Below is a small trained network, with its code and all its weights. Each question gives an input and a class and asks what happens when units are switched off, that is, made to give their printed mean instead of their output.

import numpy as np


def w(rows, s, z=0):
    codes = np.array(rows[::2]) - 128.0
    scale = np.full(codes.shape[1], s)
    scale[-1] = z or s
    return codes * scale


def f(y):
    return y / 2 * (1 + np.tanh(0.7978845608 * (y + 0.044715 * y**3)))


def log_softmax(a):
    a = a - a.max(-1, keepdims=True)
    return a - np.log(np.exp(a).sum(-1, keepdims=True))


def net(x, mask):
    res = np.array(x, float).reshape(1, 8) / 4 @ E
    y = f(res @ A[0][:, :-1].T + A[0][:, -1])
    res = res + np.where(mask, y, B[0][:, -1]) @ B[0][:, :-1]
    return log_softmax(res[-1] @ U[:, :-1].T + U[:, -1])


A, B = {}, {}
E = w([
[150,140,166,99,162,47],'x0',
[217,119,133,92,162,173],'x1',
[168,123,156,238,114,121],'x2',
[135,254,155,142,146,146],'x3',
[147,142,28,144,166,88],'x4',
[127,128,128,129,128,129],'x5',
[128,127,128,128,127,127],'x6',
[127,128,129,128,128,128],'x7',
],0.0079)
A[0] = w([
[118,63,128,132,134,132,21],'neuron 0',
[201,117,127,115,153,179,78],'neuron 1',
[114,143,85,28,95,142,76],'neuron 2',
[112,69,135,140,151,129,40],'neuron 3',
[21,114,113,184,138,73,97],'neuron 4',
[128,63,122,123,118,121,48],'neuron 5',
[172,127,39,148,124,82,108],'neuron 6',
[143,190,144,155,155,137,119],'neuron 7',
[184,107,189,113,167,1,67],'neuron 8',
[145,103,156,219,152,122,36],'neuron 9',
[100,123,96,177,144,206,76],'neuron 10',
[39,143,124,154,95,100,93],'neuron 11',
[68,104,221,90,111,148,80],'neuron 12',
[106,88,87,173,143,252,85],'neuron 13',
[152,41,140,128,112,114,91],'neuron 14',
[169,128,169,102,126,43,30],'neuron 15',
[206,114,133,110,150,167,87],'neuron 16',
[111,117,192,116,138,168,12],'neuron 17',
[112,125,67,147,85,214,25],'neuron 18',
[169,114,144,203,103,106,32],'neuron 19',
[189,119,135,199,69,106,22],'neuron 20',
[139,195,135,133,122,132,63],'neuron 21',
[125,42,105,155,117,105,136],'neuron 22',
[129,188,142,129,118,141,112],'neuron 23',
[230,100,111,94,143,156,82],'neuron 24',
[130,116,161,137,121,140,3],'neuron 25',
[72,147,119,44,146,151,4],'neuron 26',
[227,123,124,106,118,166,17],'neuron 27',
[139,129,88,137,142,128,3],'neuron 28',
[130,209,126,141,125,156,11],'neuron 29',
[79,93,110,50,166,138,91],'neuron 30',
[172,109,149,212,153,129,47],'neuron 31',
[167,48,122,124,101,90,112],'neuron 32',
[171,71,156,222,131,105,160],'neuron 33',
[119,63,125,132,125,126,8],'neuron 34',
[140,136,60,147,154,101,43],'neuron 35',
[140,139,53,129,170,116,78],'neuron 36',
[149,142,46,148,140,101,63],'neuron 37',
[134,80,226,132,111,163,89],'neuron 38',
[126,110,215,126,113,169,55],'neuron 39',
],0.0096,0.006)
B[0] = w([
[59,157,115,161,148,118,122],'neuron 0',
[116,100,201,142,140,115,159],'neuron 1',
[121,79,88,87,181,125,195],'neuron 2',
[87,151,121,147,149,118,118],'neuron 3',
[139,83,236,145,137,126,208],'neuron 4',
[73,166,123,153,150,135,137],'neuron 5',
[197,130,97,180,110,127,203],'neuron 6',
[118,181,130,124,153,188,178],'neuron 7',
[80,134,132,64,5,105,245],'neuron 8',
[107,82,92,97,175,99,149],'neuron 9',
[106,137,123,81,88,103,143],'neuron 10',
[136,86,216,144,151,99,184],'neuron 11',
[192,117,80,182,115,116,208],'neuron 12',
[119,140,142,71,31,108,189],'neuron 13',
[101,184,132,157,148,165,192],'neuron 14',
[57,124,122,117,64,110,152],'neuron 15',
[125,104,201,153,145,117,167],'neuron 16',
[98,117,95,180,142,57,122],'neuron 17',
[77,156,132,96,65,72,148],'neuron 18',
[99,82,100,101,174,103,145],'neuron 19',
[100,66,92,110,165,117,144],'neuron 20',
[81,154,123,149,146,166,140],'neuron 21',
[124,192,141,146,152,181,219],'neuron 22',
[108,150,124,140,163,161,157],'neuron 23',
[134,82,213,166,147,119,195],'neuron 24',
[73,113,100,160,149,66,98],'neuron 25',
[68,86,91,111,175,102,155],'neuron 26',
[96,95,193,154,149,83,141],'neuron 27',
[88,120,107,167,127,71,100],'neuron 28',
[76,189,122,159,163,130,137],'neuron 29',
[162,139,112,75,179,155,203],'neuron 30',
[109,99,95,83,160,122,154],'neuron 31',
[108,190,142,141,154,169,208],'neuron 32',
[165,116,97,61,171,141,254],'neuron 33',
[56,158,120,158,157,108,120],'neuron 34',
[136,106,94,190,119,101,143],'neuron 35',
[167,105,86,173,110,113,170],'neuron 36',
[157,116,89,189,114,115,161],'neuron 37',
[188,125,85,178,109,114,207],'neuron 38',
[157,101,79,188,128,99,166],'neuron 39',
],0.03,0.0043)
U = w([
[141,66,255,153,154,142,99],'0',
[128,67,61,41,205,161,100],'1',
[203,127,58,216,91,126,103],'2',
[79,225,131,152,160,230,111],'3',
[87,145,130,64,8,107,94],'4',
[195,124,145,97,122,202,252],'5',
],0.0066,0.012)

Each question gives the input, the list of numbers given to net, and the class t.
The units are the neurons (one row each of A and B). Each row of codes is followed by its name. A weight is (code - 128) times the scale printed after its matrix; where a second scale follows, it is the last column's (A, B and U).
mask holds one flag per neuron, in row order. A switched-off neuron (its flag False) gives its mean, the last column of its row in B, instead of its output. The means were averaged over made-up inputs and are rounded, as every weight is.
A unit's drop is (log p(t) with every unit on - log p(t) with that unit switched off) / (log p(t) with every unit on - log p(t) with every unit switched off).
The circuit of an input: a set's keep is (log p(t) with only the set's units on - log p(t) with every unit switched off) / (log p(t) with every unit on - log p(t) with every unit switched off). Starting from the 12 units with the biggest drops (on a tie, the unit counted first), units are removed one at a time, each time the one whose removal leaves the highest keep (on an exact tie, the one counted first), for as long as the keep stays at least 0.8.
circuit, biggest first: the units of the circuit, biggest drop first
most important unit: the unit with the biggest drop
top k neurons: the k neurons with the biggest drops, biggest first
drop when u is switched off: that unit's drop, to one decimal
input [-3,8,-5,-6,-8,-3,-2,2], class 0: circuit, biggest first -> [neuron 24]
input [-7,-3,-6,4,-3,1,5,3], class 4: circuit, biggest first -> [neuron 18; neuron 13]
input [2,7,8,4,-2,0,7,-4], class 1: top 2 neurons -> [neuron 33; neuron 31]
input [-3,-5,7,-8,-5,-3,-1,2], class 3: top 2 neurons -> [neuron 22; neuron 14]
input [-8,-8,-8,-8,-2,-4,8,8], class 0: top 3 neurons -> [neuron 4; neuron 11; neuron 33]
input [7,3,-7,-2,-6,-4,2,2], class 1: top 2 neurons -> [neuron 30; neuron 2]
input [-3,8,-8,8,6,2,0,-6], class 0: top 3 neurons -> [neuron 24; neuron 1; neuron 16]
input [8,7,-2,-1,-2,4,2,-2], class 4: top 4 neurons -> [neuron 8; neuron 15; neuron 4; neuron 11]
input [-2,6,-5,-3,-5,-7,1,-2], class 0: circuit, biggest first -> [neuron 24; neuron 16]
input [-3,-7,5,-8,-3,5,1,6], class 3: top 3 neurons -> [neuron 22; neuron 14; neuron 32]
input [-6,-2,4,-7,-6,-5,0,7], class 3: top 2 neurons -> [neuron 22; neuron 14]
input [-8,-6,-4,-3,-2,-5,5,-4], class 4: top 2 neurons -> [neuron 13; neuron 18]
input [8,-5,7,7,7,7,3,6], class 4: top 2 neurons -> [neuron 8; neuron 15]
input [7,-1,-6,4,-7,0,0,-5], class 2: most important unit -> neuron 12
input [-8,-3,2,-7,6,-3,8,2], class 4: top 2 neurons -> [neuron 13; neuron 18]
input [2,-6,7,2,1,-3,3,5], class 1: top 2 neurons -> [neuron 33; neuron 9]
input [2,-7,2,8,4,3,8,3], class 3: top 3 neurons -> [neuron 7; neuron 29; neuron 21]
input [2,-4,-6,-5,1,-6,-7,0], class 1: drop when neuron 8 is switched off -> 0.1
input [1,-5,8,-4,-7,-4,8,-6], class 1: drop when neuron 33 is switched off -> 0.4
input [4,-5,1,8,7,-8,7,5], class 3: circuit, biggest first -> [neuron 7]
input [-5,-7,-1,6,6,4,-4,-7], class 0: drop when neuron 11 is switched off -> 0.5
